Below are the code and all the weights of a small trained network. Each question names an input and a class and asks about switching units off, where a switched-off unit gives its printed mean instead of its output.

import numpy as np


def w(rows, s, z=0):
    codes = np.array(rows[::2]) - 128.0
    scale = np.full(codes.shape[1], s)
    scale[-1] = z or s
    return codes * scale


def norm(h):
    return h / np.sqrt((h * h).mean(-1, keepdims=True) + 1e-5)


def f(y):
    return np.maximum(y, 0)


def log_softmax(a):
    a = a - a.max(-1, keepdims=True)
    return a - np.log(np.exp(a).sum(-1, keepdims=True))


def net(x, mask):
    res = np.array(x, float).reshape(1, 5) / 4 @ E
    u = 0
    for l in range(2):
        y = f(norm(res) @ A[l][:, :-1].T + A[l][:, -1])
        res = res + np.where(mask[u : u + 8], y, B[l][:, -1]) @ B[l][:, :-1]
        u += 8
    return log_softmax(norm(res)[-1] @ U[:, :-1].T + U[:, -1])


A, B = {}, {}
E = w([
[74,109,218,135,118,80,71,171,159,129,181,236],'x0',
[63,64,154,97,92,162,247,177,1,87,127,83],'x1',
[161,99,63,140,170,54,123,93,51,139,138,137],'x2',
[76,123,215,125,105,137,95,53,56,137,175,145],'x3',
[95,223,92,60,208,135,143,185,142,229,108,135],'x4',
],0.0087)
A[0] = w([
[155,119,60,106,148,149,158,157,98,85,176,196,73],'0.n0',
[102,139,179,86,195,115,76,56,106,171,134,165,69],'0.n1',
[113,141,162,132,100,138,102,171,212,162,119,183,42],'0.n2',
[147,77,172,155,70,88,89,35,163,95,181,163,133],'0.n3',
[52,127,247,106,89,169,200,148,104,155,159,138,3],'0.n4',
[135,124,153,157,120,87,1,85,172,159,138,180,48],'0.n5',
[116,35,106,72,150,84,174,191,84,118,207,183,38],'0.n6',
[32,134,176,169,86,195,123,170,98,154,137,114,14],'0.n7',
],0.0083,0.0059)
B[0] = w([
[133,142,129,159,135,99,154,139,162,180,114,110,150],'0.n0',
[114,150,81,128,117,118,93,105,68,206,178,136,197],'0.n1',
[129,148,135,125,94,165,70,204,165,125,107,148,198],'0.n2',
[163,157,178,183,121,69,105,56,167,89,153,123,254],'0.n3',
[100,123,130,43,62,172,177,173,95,122,244,159,225],'0.n4',
[149,170,122,114,160,50,150,75,183,89,182,188,235],'0.n5',
[70,131,89,150,119,55,153,197,106,129,57,187,190],'0.n6',
[131,126,131,61,97,126,183,118,130,85,178,130,184],'0.n7',
],0.011,0.007)
A[1] = w([
[128,87,219,184,144,88,124,84,145,72,148,169,114],'1.n0',
[36,89,192,38,160,197,152,106,121,113,162,134,81],'1.n1',
[78,82,253,218,94,114,123,95,82,43,186,99,53],'1.n2',
[148,156,194,131,115,216,37,225,227,190,155,170,77],'1.n3',
[56,79,119,96,171,71,151,132,87,115,34,153,30],'1.n4',
[117,80,115,100,174,85,154,212,68,71,37,191,76],'1.n5',
[211,140,64,125,171,216,168,88,142,123,101,46,25],'1.n6',
[91,51,105,86,198,219,171,129,95,160,85,59,3],'1.n7',
],0.008,0.007)
B[1] = w([
[158,106,151,203,126,148,107,114,133,108,107,123,254],'1.n0',
[122,130,149,75,80,209,167,167,102,108,213,187,219],'1.n1',
[160,57,179,127,99,203,116,142,90,158,68,93,241],'1.n2',
[52,108,54,40,222,146,112,165,158,23,57,167,235],'1.n3',
[99,119,118,152,153,95,162,113,165,140,79,88,161],'1.n4',
[88,88,119,223,163,75,168,137,108,172,106,145,205],'1.n5',
[188,172,126,69,10,138,173,70,188,142,128,33,210],'1.n6',
[112,117,138,100,103,87,188,160,212,113,126,158,175],'1.n7',
],0.011,0.0056)
U = w([
[184,164,200,200,136,44,21,24,219,52,185,232,139],'0',
[41,55,78,211,168,30,230,220,26,181,52,144,239],'1',
[204,32,213,209,54,232,102,75,56,75,48,62,99],'2',
[76,217,38,70,230,115,39,62,27,250,173,160,87],'3',
[75,192,36,43,226,182,62,230,223,46,43,192,134],'4',
[34,104,200,19,54,227,210,200,34,98,244,197,215],'5',
[208,198,68,159,229,97,117,174,190,209,106,111,2],'6',
[202,196,56,74,44,159,216,77,181,168,82,17,143],'7',
],0.015,0.0078)

Each question gives the input, the list of numbers given to net, and the class t.
The units are the neurons (one row each of A and B). Each row of codes is followed by its name. A weight is (code - 128) times the scale printed after its matrix; where a second scale follows, it is the last column's (A, B and U).
mask holds one flag per neuron, layer by layer. A switched-off neuron (its flag False) gives its mean, the last column of its row in B, instead of its output. The means were averaged over made-up inputs and are rounded, as every weight is.
A unit's drop is (log p(t) with every unit on - log p(t) with that unit switched off) / (log p(t) with every unit on - log p(t) with every unit switched off).
The circuit of an input: a set's keep is (log p(t) with only the set's units on - log p(t) with every unit switched off) / (log p(t) with every unit on - log p(t) with every unit switched off). Starting from the 12 units with the biggest drops (on a tie, the unit counted first), units are removed one at a time, each time the one whose removal leaves the highest keep (on an exact tie, the one counted first), for as long as the keep stays at least 0.8.
circuit, biggest first: the units of the circuit, biggest drop first
unit that matters most: the unit with the biggest drop
k most important neurons: the k neurons with the biggest drops, biggest first
k most important neurons of layer l: the k neurons of layer l with the biggest drops, biggest first
drop of u: that unit's drop, to one decimal
input [-5,-5,-4,6,5], class 3: unit that matters most -> 0.n1
input [-5,0,5,2,8], class 7: circuit, biggest first -> (0.n5 1.n6 0.n6)
input [-1,-1,-1,-8,0], class 7: 2 most important neurons of layer 0 -> (0.n2 0.n4)
input [-3,-3,-5,2,-7], class 2: 2 most important neurons -> (1.n2 1.n0)
input [3,3,8,6,-5], class 2: 2 most important neurons -> (1.n2 0.n3)
input [7,-2,8,-4,7], class 3: 2 most important neurons of layer 0 -> (0.n1 0.n5)
input [0,-4,4,-2,6], class 3: 2 most important neurons -> (0.n2 0.n1)
input [-8,8,-8,-5,-7], class 7: 2 most important neurons -> (1.n6 0.n4)
input [1,3,-2,6,-8], class 2: 2 most important neurons -> (0.n3 1.n2)
input [0,-1,7,-7,7], class 6: 3 most important neurons -> (0.n6 1.n3 0.n4)
input [1,-7,6,-3,4], class 3: 2 most important neurons -> (0.n3 1.n0)
input [-2,1,3,-5,4], class 7: 2 most important neurons -> (0.n6 1.n6)
input [-1,-8,-8,-1,-1], class 4: 2 most important neurons -> (1.n3 0.n2)
input [1,0,0,7,-6], class 2: unit that matters most -> 1.n2
input [-7,1,-2,5,0], class 7: 2 most important neurons -> (1.n6 0.n4)
input [-2,1,1,-2,0], class 7: drop of 0.n6 -> 3.3
input [8,7,7,-7,1], class 1: drop of 0.n6 -> 0.0
input [8,5,3,-8,-7], class 1: drop of 0.n6 -> 1.5
